Below are the code and all the weights of a small trained network. Each question names an input and a class and asks about switching units off, where a switched-off unit gives its printed mean instead of its output.

import numpy as np


def w(rows, s, z=0):
    codes = np.array(rows[::2]) - 128.0
    scale = np.full(codes.shape[1], s)
    scale[-1] = z or s
    return codes * scale


def f(y):
    return y / 2 * (1 + np.tanh(0.7978845608 * (y + 0.044715 * y**3)))


def log_softmax(a):
    a = a - a.max(-1, keepdims=True)
    return a - np.log(np.exp(a).sum(-1, keepdims=True))


def net(x, mask):
    res = np.array(x, float).reshape(1, 4) / 4 @ E
    y = f(res @ A[0][:, :-1].T + A[0][:, -1])
    res = res + np.where(mask, y, B[0][:, -1]) @ B[0][:, :-1]
    return log_softmax(res[-1] @ U[:, :-1].T + U[:, -1])


A, B = {}, {}
E = w([
[255,126,126,130,155,135,204,157,114,178],'x0',
[117,202,186,94,106,35,106,146,77,174],'x1',
[87,42,140,161,199,87,195,41,92,120],'x2',
[129,117,132,231,152,102,110,237,105,86],'x3',
],0.0095)
A[0] = w([
[154,109,145,139,166,98,221,104,105,145,154],'neuron 0',
[132,148,199,123,97,45,108,155,69,143,61],'neuron 1',
[159,175,141,101,94,164,138,158,175,128,121],'neuron 2',
[125,177,186,93,110,62,123,124,73,168,116],'neuron 3',
[136,101,181,38,107,131,111,79,167,141,40],'neuron 4',
[112,155,119,45,98,151,152,74,149,133,31],'neuron 5',
[177,108,122,46,96,172,118,51,132,196,55],'neuron 6',
[7,136,140,121,101,143,69,120,178,97,8],'neuron 7',
[2,137,199,115,130,138,88,99,168,49,62],'neuron 8',
[128,190,94,110,42,178,112,145,136,119,19],'neuron 9',
[132,155,115,107,52,146,102,156,143,132,27],'neuron 10',
[157,101,160,221,109,94,101,215,107,80,127],'neuron 11',
[152,76,103,137,125,199,141,115,223,74,42],'neuron 12',
[150,86,51,160,158,174,122,151,164,96,118],'neuron 13',
[134,178,106,109,76,161,94,157,155,88,20],'neuron 14',
[116,181,207,118,117,64,153,118,95,175,33],'neuron 15',
[61,53,121,111,161,70,136,53,63,105,81],'neuron 16',
],0.0073,0.0015)
B[0] = w([
[195,193,77,189,13,85,153,156,90,138,220],'neuron 0',
[77,106,227,133,126,213,105,53,193,104,215],'neuron 1',
[229,144,81,161,88,90,123,131,52,86,189],'neuron 2',
[130,117,191,180,133,196,87,71,163,161,222],'neuron 3',
[47,139,152,84,128,83,154,142,68,55,195],'neuron 4',
[40,80,139,63,177,86,169,201,43,85,203],'neuron 5',
[64,81,176,29,166,89,202,217,85,106,237],'neuron 6',
[214,173,175,141,120,110,236,220,145,210,225],'neuron 7',
[253,217,161,98,105,96,223,193,166,207,243],'neuron 8',
[130,146,82,210,43,95,109,86,107,36,194],'neuron 9',
[140,157,91,170,87,115,93,83,128,76,174],'neuron 10',
[26,53,139,35,184,75,223,206,61,61,242],'neuron 11',
[103,81,225,174,91,210,147,59,206,146,232],'neuron 12',
[72,161,215,152,105,120,158,111,206,127,218],'neuron 13',
[104,87,75,242,78,134,131,99,70,84,184],'neuron 14',
[114,105,198,192,105,194,124,64,163,128,207],'neuron 15',
[179,179,67,204,14,106,50,80,27,53,254],'neuron 16',
],0.0062,0.0063)
U = w([
[33,93,142,75,163,88,154,182,89,101,104],'0',
[95,114,202,150,128,230,120,73,175,145,105],'1',
[250,162,140,111,127,111,174,189,133,218,120],'2',
[155,139,52,164,94,110,97,97,82,95,94],'3',
[125,131,92,104,157,125,110,134,136,176,240],'4',
[108,121,39,82,227,139,54,110,171,212,1],'5',
],0.013,0.0087)

Each question gives the input, the list of numbers given to net, and the class t.
The units are the neurons (one row each of A and B). Each row of codes is followed by its name. A weight is (code - 128) times the scale printed after its matrix; where a second scale follows, it is the last column's (A, B and U).
mask holds one flag per neuron, in row order. A switched-off neuron (its flag False) gives its mean, the last column of its row in B, instead of its output. The means were averaged over made-up inputs and are rounded, as every weight is.
A unit's drop is (log p(t) with every unit on - log p(t) with that unit switched off) / (log p(t) with every unit on - log p(t) with every unit switched off).
The circuit of an input: a set's keep is (log p(t) with only the set's units on - log p(t) with every unit switched off) / (log p(t) with every unit on - log p(t) with every unit switched off). Starting from the 12 units with the biggest drops (on a tie, the unit counted first), units are removed one at a time, each time the one whose removal leaves the highest keep (on an exact tie, the one counted first), for as long as the keep stays at least 0.8.
circuit, biggest first: the units of the circuit, biggest drop first
k most important neurons: the k neurons with the biggest drops, biggest first
drop of u: that unit's drop, to one decimal
input [-6,-6,-2,-6], class 0: circuit, biggest first => neuron 5
input [4,8,-8,-2], class 1: 3 most important neurons => neuron 1; neuron 3; neuron 15
input [-6,-5,5,3], class 2: circuit, biggest first => neuron 8; neuron 7
input [4,0,-3,4], class 0: 3 most important neurons => neuron 11; neuron 8; neuron 7
input [3,7,6,3], class 1: 3 most important neurons => neuron 1; neuron 15; neuron 3
input [-4,-5,7,5], class 3: 3 most important neurons => neuron 16; neuron 6; neuron 1
input [2,2,1,4], class 0: 2 most important neurons => neuron 11; neuron 8
input [2,-2,-3,1], class 4: 4 most important neurons => neuron 16; neuron 8; neuron 7; neuron 0
input [5,-5,6,-2], class 3: 2 most important neurons => neuron 0; neuron 8
input [-3,-6,7,-4], class 3: 2 most important neurons => neuron 16; neuron 1
input [5,2,6,5], class 3: circuit, biggest first => neuron 0; neuron 8
input [7,0,-7,-7], class 0: 2 most important neurons => neuron 6; neuron 5
input [0,5,-2,-4], class 1: circuit, biggest first => neuron 3; neuron 15
input [0,8,7,-4], class 1: circuit, biggest first => neuron 15
input [3,-2,8,5], class 3: 2 most important neurons => neuron 16; neuron 0
input [5,-5,3,4], class 1: 4 most important neurons => neuron 8; neuron 12; neuron 13; neuron 7
input [-6,3,6,-4], class 2: drop of neuron 8 => 0.7
input [6,5,2,6], class 0: drop of neuron 7 => 0.2
input [5,4,8,6], class 3: drop of neuron 0 => 0.6
input [1,-6,2,-8], class 0: circuit, biggest first => neuron 6
